Here is a tiny trained network, its code and every weight. The questions are about switching its units off for an input and a class, where a switched-off unit gives its printed mean instead of its output.

import numpy as np


def w(rows, s, z=0):
    codes = np.array(rows[::2]) - 128.0
    scale = np.full(codes.shape[1], s)
    scale[-1] = z or s
    return codes * scale


def f(y):
    return np.maximum(y, 0)


def log_softmax(a):
    a = a - a.max(-1, keepdims=True)
    return a - np.log(np.exp(a).sum(-1, keepdims=True))


def net(x, mask):
    res = np.array(x, float).reshape(1, 3) / 4 @ E
    y = f(res @ A[0][:, :-1].T + A[0][:, -1])
    res = res + np.where(mask, y, B[0][:, -1]) @ B[0][:, :-1]
    return log_softmax(res[-1] @ U[:, :-1].T + U[:, -1])


A, B = {}, {}
E = w([
[184,153,128,133,173],'x0',
[145,97,77,239,123],'x1',
[112,58,150,127,247],'x2',
],0.012)
A[0] = w([
[140,178,129,142,86,164],'n0',
[121,101,135,129,152,183],'n1',
[123,134,111,131,134,55],'n2',
[117,136,155,146,141,229],'n3',
[164,112,126,118,128,72],'n4',
[141,130,117,101,123,24],'n5',
[142,163,129,136,92,175],'n6',
[131,189,146,150,87,152],'n7',
[150,155,120,125,87,145],'n8',
[124,143,109,125,124,104],'n9',
[132,111,103,123,114,72],'n10',
[138,151,113,124,104,152],'n11',
[122,116,111,252,131,3],'n12',
[123,140,143,121,133,74],'n13',
[152,102,111,148,112,110],'n14',
[104,95,125,122,138,90],'n15',
[115,105,130,127,153,140],'n16',
[121,148,127,139,120,225],'n17',
[137,112,131,176,122,59],'n18',
[118,136,120,148,137,125],'n19',
[131,132,132,141,135,162],'n20',
[98,105,142,133,180,180],'n21',
[144,144,131,134,101,189],'n22',
[114,157,155,23,142,3],'n23',
[101,124,141,128,136,111],'n24',
[133,120,131,122,114,67],'n25',
[132,134,105,120,161,135],'n26',
[103,79,136,130,184,176],'n27',
[110,121,122,126,137,213],'n28',
[108,101,153,134,163,168],'n29',
[127,128,125,120,102,137],'n30',
],0.026,0.002)
B[0] = w([
[170,108,71,140,125,199],'n0',
[148,141,87,142,106,173],'n1',
[121,110,135,119,125,133],'n2',
[143,126,118,133,146,149],'n3',
[114,119,121,136,114,139],'n4',
[95,103,128,134,131,144],'n5',
[153,109,82,147,133,185],'n6',
[157,147,72,163,115,199],'n7',
[165,118,91,147,129,187],'n8',
[146,105,125,124,136,142],'n9',
[153,122,143,117,140,141],'n10',
[155,102,108,143,112,168],'n11',
[37,152,237,82,151,254],'n12',
[109,119,136,119,131,143],'n13',
[104,126,145,102,125,166],'n14',
[157,126,122,115,130,163],'n15',
[129,161,87,161,106,170],'n16',
[133,141,114,137,115,152],'n17',
[121,139,184,108,123,177],'n18',
[132,112,135,93,128,148],'n19',
[135,112,123,97,123,142],'n20',
[181,100,70,141,125,203],'n21',
[151,119,100,138,129,167],'n22',
[36,149,254,84,143,245],'n23',
[126,118,125,132,143,149],'n24',
[129,133,123,122,131,136],'n25',
[126,111,108,127,111,155],'n26',
[202,115,60,154,105,221],'n27',
[131,129,116,134,134,150],'n28',
[142,134,78,167,122,188],'n29',
[155,131,123,128,162,156],'n30',
],0.023,0.019)
U = w([
[175,105,10,155,105,254],'0',
[61,126,187,78,121,2],'1',
],0.013,2.1e-06)

Each question gives the input, the list of numbers given to net, and the class t.
The units are the neurons (one row each of A and B). Each row of codes is followed by its name. A weight is (code - 128) times the scale printed after its matrix; where a second scale follows, it is the last column's (A, B and U).
mask holds one flag per neuron, in row order. A switched-off neuron (its flag False) gives its mean, the last column of its row in B, instead of its output. The means were averaged over made-up inputs and are rounded, as every weight is.
A unit's drop is (log p(t) with every unit on - log p(t) with that unit switched off) / (log p(t) with every unit on - log p(t) with every unit switched off).
The circuit of an input: a set's keep is (log p(t) with only the set's units on - log p(t) with every unit switched off) / (log p(t) with every unit on - log p(t) with every unit switched off). Starting from the 12 units with the biggest drops (on a tie, the unit counted first), units are removed one at a time, each time the one whose removal leaves the highest keep (on an exact tie, the one counted first), for as long as the keep stays at least 0.8.
circuit, biggest first: the units of the circuit, biggest drop first
most important unit: the unit with the biggest drop
k most important neurons: the k neurons with the biggest drops, biggest first
drop when u is switched off: that unit's drop, to one decimal
input [-5,8,-7], class 1: most important unit => n12
input [4,-7,7], class 0: 4 most important neurons => (n27; n12; n21; n29)
input [4,7,-6], class 1: 2 most important neurons => (n12; n27)
input [0,-7,7], class 0: 2 most important neurons => (n27; n12)
input [-7,-6,7], class 0: 2 most important neurons => (n27; n12)
input [-8,-5,6], class 0: 2 most important neurons => (n12; n27)
input [-3,-7,-8], class 0: 3 most important neurons => (n12; n7; n0)
input [-6,7,6], class 1: 2 most important neurons => (n12; n18)
input [1,-5,5], class 0: 3 most important neurons => (n12; n27; n21)
input [7,-6,7], class 0: 2 most important neurons => (n27; n12)
input [5,8,3], class 1: drop when n12 is switched off => 1.0
input [-1,7,-4], class 1: drop when n12 is switched off => 2.1
input [-7,7,-4], class 1: drop when n12 is switched off => 2.3
input [-1,8,4], class 1: circuit, biggest first => (n12)
